Below are the code and all the weights of a small trained network. Each question names an input and a class and asks about switching units off, where a switched-off unit gives its printed mean instead of its output.

import numpy as np


def w(rows, s, z=0):
    codes = np.array(rows[::2]) - 128.0
    scale = np.full(codes.shape[1], s)
    scale[-1] = z or s
    return codes * scale


def norm(h):
    return h / np.sqrt((h * h).mean(-1, keepdims=True) + 1e-5)


def f(y):
    return np.maximum(y, 0)


def log_softmax(a):
    a = a - a.max(-1, keepdims=True)
    return a - np.log(np.exp(a).sum(-1, keepdims=True))


def net(x, mask):
    res = np.array(x, float).reshape(1, 3) / 4 @ E
    u = 0
    for l in range(3):
        y = f(norm(res) @ A[l][:, :-1].T + A[l][:, -1])
        res = res + np.where(mask[u : u + 5], y, B[l][:, -1]) @ B[l][:, :-1]
        u += 5
    return log_softmax(norm(res)[-1] @ U[:, :-1].T + U[:, -1])


A, B = {}, {}
E = w([
[68,153,46,197,139,79,94,92,75,184,143],'x0',
[115,56,147,110,172,118,143,253,135,104,101],'x1',
[131,126,129,135,131,125,129,127,127,126,130],'x2',
],0.0022)
A[0] = w([
[104,124,156,101,71,181,75,71,224,138,78,5],'0.n0',
[98,179,10,136,167,8,50,186,5,230,121,131],'0.n1',
[82,11,113,149,173,160,138,191,198,92,146,28],'0.n2',
[105,89,119,105,243,68,72,226,98,78,70,142],'0.n3',
[144,50,167,107,140,136,160,113,121,163,97,233],'0.n4',
],0.0025)
B[0] = w([
[82,71,201,199,96,178,171,64,231,198,241,142],'0.n0',
[161,81,89,209,166,65,63,152,51,255,91,253],'0.n1',
[220,147,175,21,149,125,124,101,54,97,163,179],'0.n2',
[160,69,149,136,210,119,119,199,143,166,173,229],'0.n3',
[98,162,104,217,100,137,116,130,153,175,149,197],'0.n4',
],0.0034,0.0045)
A[1] = w([
[26,173,23,195,180,37,91,192,41,144,11,54],'1.n0',
[102,156,180,231,30,186,207,108,243,136,163,22],'1.n1',
[57,166,161,168,26,175,228,29,237,40,163,2],'1.n2',
[194,70,143,161,162,70,95,116,43,174,79,183],'1.n3',
[163,83,126,89,152,138,111,62,177,69,253,199],'1.n4',
],0.003,0.0028)
B[1] = w([
[162,113,222,54,132,124,252,171,212,72,213,219],'1.n0',
[29,151,144,226,82,111,135,62,196,187,125,187],'1.n1',
[34,175,242,203,21,119,213,82,235,178,233,185],'1.n2',
[91,198,94,162,67,188,88,61,159,86,54,254],'1.n3',
[97,167,156,126,98,157,185,153,213,172,225,195],'1.n4',
],0.0037,0.0051)
A[2] = w([
[154,139,93,160,120,174,154,199,152,127,203,239],'2.n0',
[225,98,175,20,162,220,168,153,190,55,198,47],'2.n1',
[209,228,58,137,24,155,59,3,52,124,27,46],'2.n2',
[107,44,30,107,205,101,68,170,25,65,26,2],'2.n3',
[46,180,69,185,89,80,81,90,50,182,54,38],'2.n4',
],0.0038,0.0022)
B[2] = w([
[146,67,107,89,136,47,144,123,107,137,130,254],'2.n0',
[151,141,169,34,178,119,199,130,81,24,144,227],'2.n1',
[99,180,23,139,108,237,67,86,36,4,21,197],'2.n2',
[164,141,10,220,83,121,14,44,95,236,62,151],'2.n3',
[131,131,162,30,114,194,115,137,128,40,127,199],'2.n4',
],0.0036,0.0047)
U = w([
[46,229,241,214,17,149,230,32,236,171,240,213],'0',
[68,247,44,191,44,229,30,19,16,45,16,189],'1',
[224,40,237,3,234,50,248,232,107,40,226,1],'2',
[219,32,41,227,236,33,30,218,10,234,39,117],'3',
],0.0038,0.00099)

Each question gives the input, the list of numbers given to net, and the class t.
The units are the neurons (one row each of A and B). Each row of codes is followed by its name. A weight is (code - 128) times the scale printed after its matrix; where a second scale follows, it is the last column's (A, B and U).
mask holds one flag per neuron, layer by layer. A switched-off neuron (its flag False) gives its mean, the last column of its row in B, instead of its output. The means were averaged over made-up inputs and are rounded, as every weight is.
A unit's drop is (log p(t) with every unit on - log p(t) with that unit switched off) / (log p(t) with every unit on - log p(t) with every unit switched off).
The circuit of an input: a set's keep is (log p(t) with only the set's units on - log p(t) with every unit switched off) / (log p(t) with every unit on - log p(t) with every unit switched off). Starting from the 12 units with the biggest drops (on a tie, the unit counted first), units are removed one at a time, each time the one whose removal leaves the highest keep (on an exact tie, the one counted first), for as long as the keep stays at least 0.8.
units of the circuit, in order: the units of the circuit, biggest drop first
most important unit: the unit with the biggest drop
top k neurons: the k neurons with the biggest drops, biggest first
top k neurons in layer l: the k neurons of layer l with the biggest drops, biggest first
drop when u is switched off: that unit's drop, to one decimal
input [5,0,8], class 1: top 4 neurons	1.n3, 0.n1, 0.n3, 1.n4
input [8,3,6], class 3: most important unit	0.n1
input [4,8,0], class 3: top 2 neurons in layer 1	1.n2, 1.n4
input [2,0,-6], class 1: top 3 neurons	1.n3, 0.n1, 0.n3
input [0,3,2], class 2: top 2 neurons	0.n1, 0.n2
input [2,-1,5], class 1: top 2 neurons in layer 1	1.n3, 1.n2
input [6,-1,-4], class 1: top 2 neurons in layer 0	0.n1, 0.n3
input [1,3,3], class 3: top 2 neurons	0.n3, 1.n0
input [3,2,8], class 3: top 2 neurons	0.n1, 1.n0
input [6,-2,-7], class 1: top 2 neurons	1.n3, 0.n1
input [2,6,6], class 3: top 2 neurons in layer 1	1.n2, 1.n4
input [3,8,-7], class 3: drop when 2.n3 is switched off	0.1
input [2,4,0], class 3: drop when 1.n2 is switched off	0.0
input [2,1,5], class 3: units of the circuit, in order	0.n1
input [-3,1,-6], class 2: drop when 0.n1 is switched off	4.8
input [3,2,3], class 3: drop when 0.n1 is switched off	0.2
